Below is a small trained network, with its code and all its weights. Each question gives an input and a target symbol and asks what happens when units are switched off, that is, made to give their printed mean instead of their output.

import numpy as np


def w(rows, s, z=0):
    codes = np.array(rows[::2]) - 128.0
    scale = np.full(codes.shape[1], s)
    scale[-1] = z or s
    return codes * scale


def f(y):
    return np.maximum(y, 0)


def softmax(a):
    e = np.exp(a - a.max(-1, keepdims=True))
    return e / e.sum(-1, keepdims=True)


def log_softmax(a):
    a = a - a.max(-1, keepdims=True)
    return a - np.log(np.exp(a).sum(-1, keepdims=True))


def net(x, mask):
    ids = ['ΔΣΨΩαζτ'.index(c) for c in x.split()]
    T = len(ids)
    res = E[ids] + P[:T]
    u = 0
    for l in range(2):
        r = res
        for j in range(2):
            rows = slice(2 * j, 2 * j + 2)
            q, k, v = (r @ M[l][rows].T for M in (Q, K, V))
            z = softmax(np.where(np.tri(T) > 0, q @ k.T / 2**0.5, -1e9)) @ v
            o = O[l][rows]
            res = res + np.where(mask[u + j], z, o[:, -1]) @ o[:, :-1]
        u += 2
        y = f(res @ A[l][:, :-1].T + A[l][:, -1])
        res = res + np.where(mask[u : u + 8], y, B[l][:, -1]) @ B[l][:, :-1]
        u += 8
    return log_softmax(res[-1] @ U[:, :-1].T + U[:, -1])


Q, K, V, O, A, B = {}, {}, {}, {}, {}, {}
E = w([
[76,81,92,108,171,102,144,182,137,59],'Δ',
[164,155,129,153,143,101,196,114,141,73],'Σ',
[178,137,152,136,151,228,6,81,151,49],'Ψ',
[115,12,151,208,131,99,147,123,78,100],'Ω',
[135,107,139,126,52,167,180,174,88,131],'α',
[179,137,91,155,53,70,75,86,124,113],'ζ',
[16,179,108,179,75,181,73,158,89,130],'τ',
],0.023)
P = w([
[177,107,170,144,124,83,174,146,251,107],'0',
[145,97,165,120,125,95,130,162,206,72],'1',
[138,105,152,122,121,111,120,179,171,71],'2',
[148,109,131,118,134,118,140,169,162,70],'3',
[161,116,113,125,144,128,146,161,153,74],'4',
[141,115,118,115,143,131,135,150,140,79],'5',
[152,115,108,121,148,135,140,144,129,88],'6',
[153,127,104,124,150,139,137,132,121,92],'7',
[135,122,106,112,144,142,133,115,112,99],'8',
[128,135,113,114,147,146,132,102,100,99],'9',
[128,132,112,109,146,148,125,88,93,106],'10',
[123,139,114,106,146,152,128,76,86,114],'11',
[150,145,95,115,161,155,133,65,89,118],'12',
[148,145,101,110,155,156,119,49,80,121],'13',
],0.014)
Q[0] = w([
[118,146,60,133,168,105,100,167,130,82],'L0H1',
[144,91,118,138,168,128,142,163,100,108],'L0H1',
[131,166,222,63,161,181,195,177,153,255],'L0H2',
[51,155,102,166,86,81,99,89,249,199],'L0H2',
],0.0094)
K[0] = w([
[147,110,165,140,127,144,77,130,196,156],'L0H1',
[137,130,171,123,151,158,163,161,117,94],'L0H1',
[158,84,183,160,101,166,120,195,255,19],'L0H2',
[88,138,112,218,114,65,131,187,182,157],'L0H2',
],0.0097)
V[0] = w([
[152,98,177,52,163,224,77,16,122,146],'L0H1',
[103,132,210,153,129,112,188,179,155,85],'L0H1',
[129,127,151,140,24,192,234,170,58,118],'L0H2',
[52,160,225,85,243,60,190,255,155,156],'L0H2',
],0.0047)
O[0] = w([
[39,156,123,60,105,152,128,141,75,83,149],'L0H1',
[250,124,107,114,130,83,185,121,123,113,153],'L0H1',
[149,85,97,166,6,184,254,104,208,103,161],'L0H2',
[118,144,51,202,235,131,87,108,156,141,1],'L0H2',
],0.0084,0.0071)
A[0] = w([
[223,116,135,156,182,90,83,80,106,114,147],'L0N1',
[229,94,208,145,194,154,88,171,250,192,6],'L0N2',
[118,151,153,157,43,3,127,135,189,148,250],'L0N3',
[37,118,146,117,58,183,111,77,53,123,161],'L0N4',
[53,159,182,143,231,138,131,176,177,170,86],'L0N5',
[108,34,157,23,72,135,198,196,137,96,114],'L0N6',
[159,130,125,89,137,79,86,156,92,136,76],'L0N7',
[160,165,90,173,218,79,146,60,186,156,68],'L0N8',
],0.0059,0.0022)
B[0] = w([
[104,76,139,147,87,136,80,153,106,80,164],'L0N1',
[120,170,231,186,103,134,73,122,187,195,148],'L0N2',
[125,113,9,107,137,140,159,184,104,106,183],'L0N3',
[170,119,74,172,147,149,176,139,129,115,253],'L0N4',
[83,180,144,145,122,131,225,191,108,149,132],'L0N5',
[169,175,189,140,150,131,123,165,110,126,226],'L0N6',
[112,154,103,136,129,130,127,112,96,127,144],'L0N7',
[126,91,6,104,151,95,51,137,134,144,139],'L0N8',
],0.011)
Q[1] = w([
[167,130,97,162,35,91,98,158,113,120],'L1H1',
[154,138,100,30,129,103,106,111,171,136],'L1H1',
[138,109,224,140,158,181,130,129,139,139],'L1H2',
[243,112,134,125,87,155,138,130,77,50],'L1H2',
],0.011)
K[1] = w([
[151,117,118,113,48,153,96,40,71,151],'L1H1',
[96,83,154,184,23,2,123,153,141,247],'L1H1',
[107,110,86,170,83,43,157,189,118,200],'L1H2',
[147,135,116,136,121,183,136,6,26,163],'L1H2',
],0.0078)
V[1] = w([
[200,249,210,98,64,85,29,65,242,211],'L1H1',
[150,67,205,166,235,178,137,92,125,63],'L1H1',
[1,230,92,118,155,246,166,145,104,119],'L1H2',
[153,150,243,174,131,184,108,154,175,167],'L1H2',
],0.006)
O[1] = w([
[206,107,70,188,174,203,133,75,67,146,3],'L1H1',
[154,88,153,50,130,142,101,110,191,201,244],'L1H1',
[86,134,104,167,134,189,114,189,150,21,224],'L1H2',
[3,151,129,194,91,2,184,35,146,206,170],'L1H2',
],0.0082,0.0056)
A[1] = w([
[136,174,141,69,86,162,51,84,211,125,83],'L1N1',
[145,197,64,239,57,164,154,168,54,158,75],'L1N2',
[180,183,153,154,100,67,213,117,1,185,88],'L1N3',
[5,152,114,20,70,79,65,90,68,72,158],'L1N4',
[153,153,153,56,87,187,124,114,127,92,169],'L1N5',
[177,227,123,41,144,111,111,132,35,247,187],'L1N6',
[43,241,174,181,92,145,53,155,148,119,5],'L1N7',
[135,117,225,62,197,43,128,97,215,110,116],'L1N8',
],0.0056,0.0031)
B[1] = w([
[150,154,149,240,50,2,93,86,62,160,168],'L1N1',
[157,49,111,95,167,164,23,159,94,120,248],'L1N2',
[116,208,28,182,149,110,39,32,63,195,191],'L1N3',
[31,39,241,123,211,145,150,69,70,181,206],'L1N4',
[51,227,105,165,162,122,160,95,186,168,216],'L1N5',
[130,115,158,191,145,190,193,178,182,47,157],'L1N6',
[242,51,123,39,96,72,186,75,75,85,191],'L1N7',
[156,139,89,146,42,187,66,86,180,206,162],'L1N8',
],0.006,0.012)
U = w([
[76,128,145,168,48,120,115,230,173,90,251],'Δ',
[164,233,133,187,94,43,247,91,168,94,151],'Σ',
[174,135,204,121,56,87,41,86,175,93,60],'Ψ',
[223,51,126,98,255,86,177,76,138,78,83],'Ω',
[220,237,118,70,172,76,107,175,17,117,120],'α',
[88,172,155,133,192,57,70,100,84,92,22],'ζ',
[77,133,65,136,203,162,69,179,151,186,83],'τ',
],0.0052,0.0029)

Each question gives the input, a string of symbols that net reads in full, and the target symbol t.
The units are the heads (2 rows each of Q, K, V and O) and the neurons (one row each of A and B). Each row of codes is followed by its name. A weight is (code - 128) times the scale printed after its matrix; where a second scale follows, it is the last column's (O, A, B and U).
mask holds one flag per unit, layer by layer, with each layer's heads first. A switched-off unit (its flag False) gives its mean, the last column of its rows in O or B, instead of its output. The means were averaged over made-up inputs and are rounded, as every weight is.
A unit's drop is (log p(t) with every unit on - log p(t) with that unit switched off) / (log p(t) with every unit on - log p(t) with every unit switched off).
The circuit of an input: a set's keep is (log p(t) with only the set's units on - log p(t) with every unit switched off) / (log p(t) with every unit on - log p(t) with every unit switched off). Starting from the 12 units with the biggest drops (on a tie, the unit counted first), units are removed one at a time, each time the one whose removal leaves the highest keep (on an exact tie, the one counted first), for as long as the keep stays at least 0.8.
units of the circuit, in order: the units of the circuit, biggest drop first
unit that matters most: the unit with the biggest drop
top k neurons: the k neurons with the biggest drops, biggest first
top k neurons in layer l: the k neurons of layer l with the biggest drops, biggest first
heads that matter: for each layer, one digit per head in row order, 1 if its drop is at least 0.15 and else 0, layers parted by /
input Δ Δ ζ Σ, target α: top neuron : L0N3
input τ Ω Ψ Ψ ζ ζ, target α: units of the circuit, in order : L0H2, L1H1
input α α τ Σ Ω τ α ζ ζ Δ Δ, target α: units of the circuit, in order : L1H2, L0N6
input Ψ Δ Ψ Ψ Σ τ ζ α Ω Ψ Ψ Ψ Ψ Ψ, target ζ: units of the circuit, in order : L0H2, L0H1, L1N4
input ζ τ Ψ Ψ τ Δ Ψ Ψ, target ζ: units of the circuit, in order : L0H1, L0H2, L1N4
input ζ Δ τ Ψ Ω τ Ψ Ψ ζ Ψ Ω, target α: units of the circuit, in order : L0H2, L0N6, L1H2
input Δ α Δ, target Σ: heads that matter : 10 / 01
input Δ Δ Δ, target τ: heads that matter : 11 / 01
input τ τ τ Ψ α, target α: heads that matter : 01 / 00
input τ Ψ Ω, target Ω: top 2 neurons : L0N2, L0N3
input τ τ τ Δ Ψ ζ ζ Ω Σ τ Ψ Δ τ Ω, target Δ: heads that matter : 11 / 01
input Ω α τ Δ τ Ψ Δ Σ Ψ Ψ Ψ α, target Σ: top 3 neurons : L1N6, L1N2, L0N3
input Ψ ζ Ω Ψ τ Δ Ψ Δ α τ Ψ ζ, target Δ: top 2 neurons in layer 0 : L0N6, L0N4
input Σ τ ζ Σ τ α Σ Δ Σ ζ Δ Δ α, target Σ: unit that matters most : L0N3
input Ψ Ψ Δ α α τ ζ Ψ Ψ Δ Δ, target ζ: units of the circuit, in order : L1N4, L0H1
input Ω α τ Δ Δ τ ζ Σ α Δ ζ Σ, target α: heads that matter : 10 / 11
input Ψ α Ψ, target Σ: units of the circuit, in order : L1N2, L0H2, L1H2
input α τ ζ ζ α α, target α: units of the circuit, in order : L0N6, L1H2
input τ ζ τ τ τ τ τ Σ Δ τ τ τ Σ Ω, target Δ: top 2 neurons : L0N6, L0N1
input Σ Δ τ τ Ψ Ω τ Δ Ω ζ Ψ, target α: units of the circuit, in order : L1H2
input Δ Ψ τ τ τ Ψ τ τ Δ α τ Ψ Δ Δ, target Δ: heads that matter : 00 / 10
input Σ τ Ψ τ τ, target τ: heads that matter : 00 / 10
input Σ Ψ Ψ Δ ζ Ω Ψ ζ ζ Ψ α Δ, target Σ: heads that matter : 01 / 00
input Ω Ω Δ, target Ψ: units of the circuit, in order : L1H2, L1N8, L1H1
input Ψ ζ Ψ Σ Ψ τ τ τ α ζ, target ζ: top 3 neurons : L1N4, L0N3, L1N2
input ζ Ω Ω Σ Ω Δ, target Ψ: top 4 neurons : L0N3, L1N8, L0N1, L1N5
input τ Δ τ τ τ Ω Ω Ω α τ α ζ Σ Ω, target α: top neuron in layer 1 : L1N3
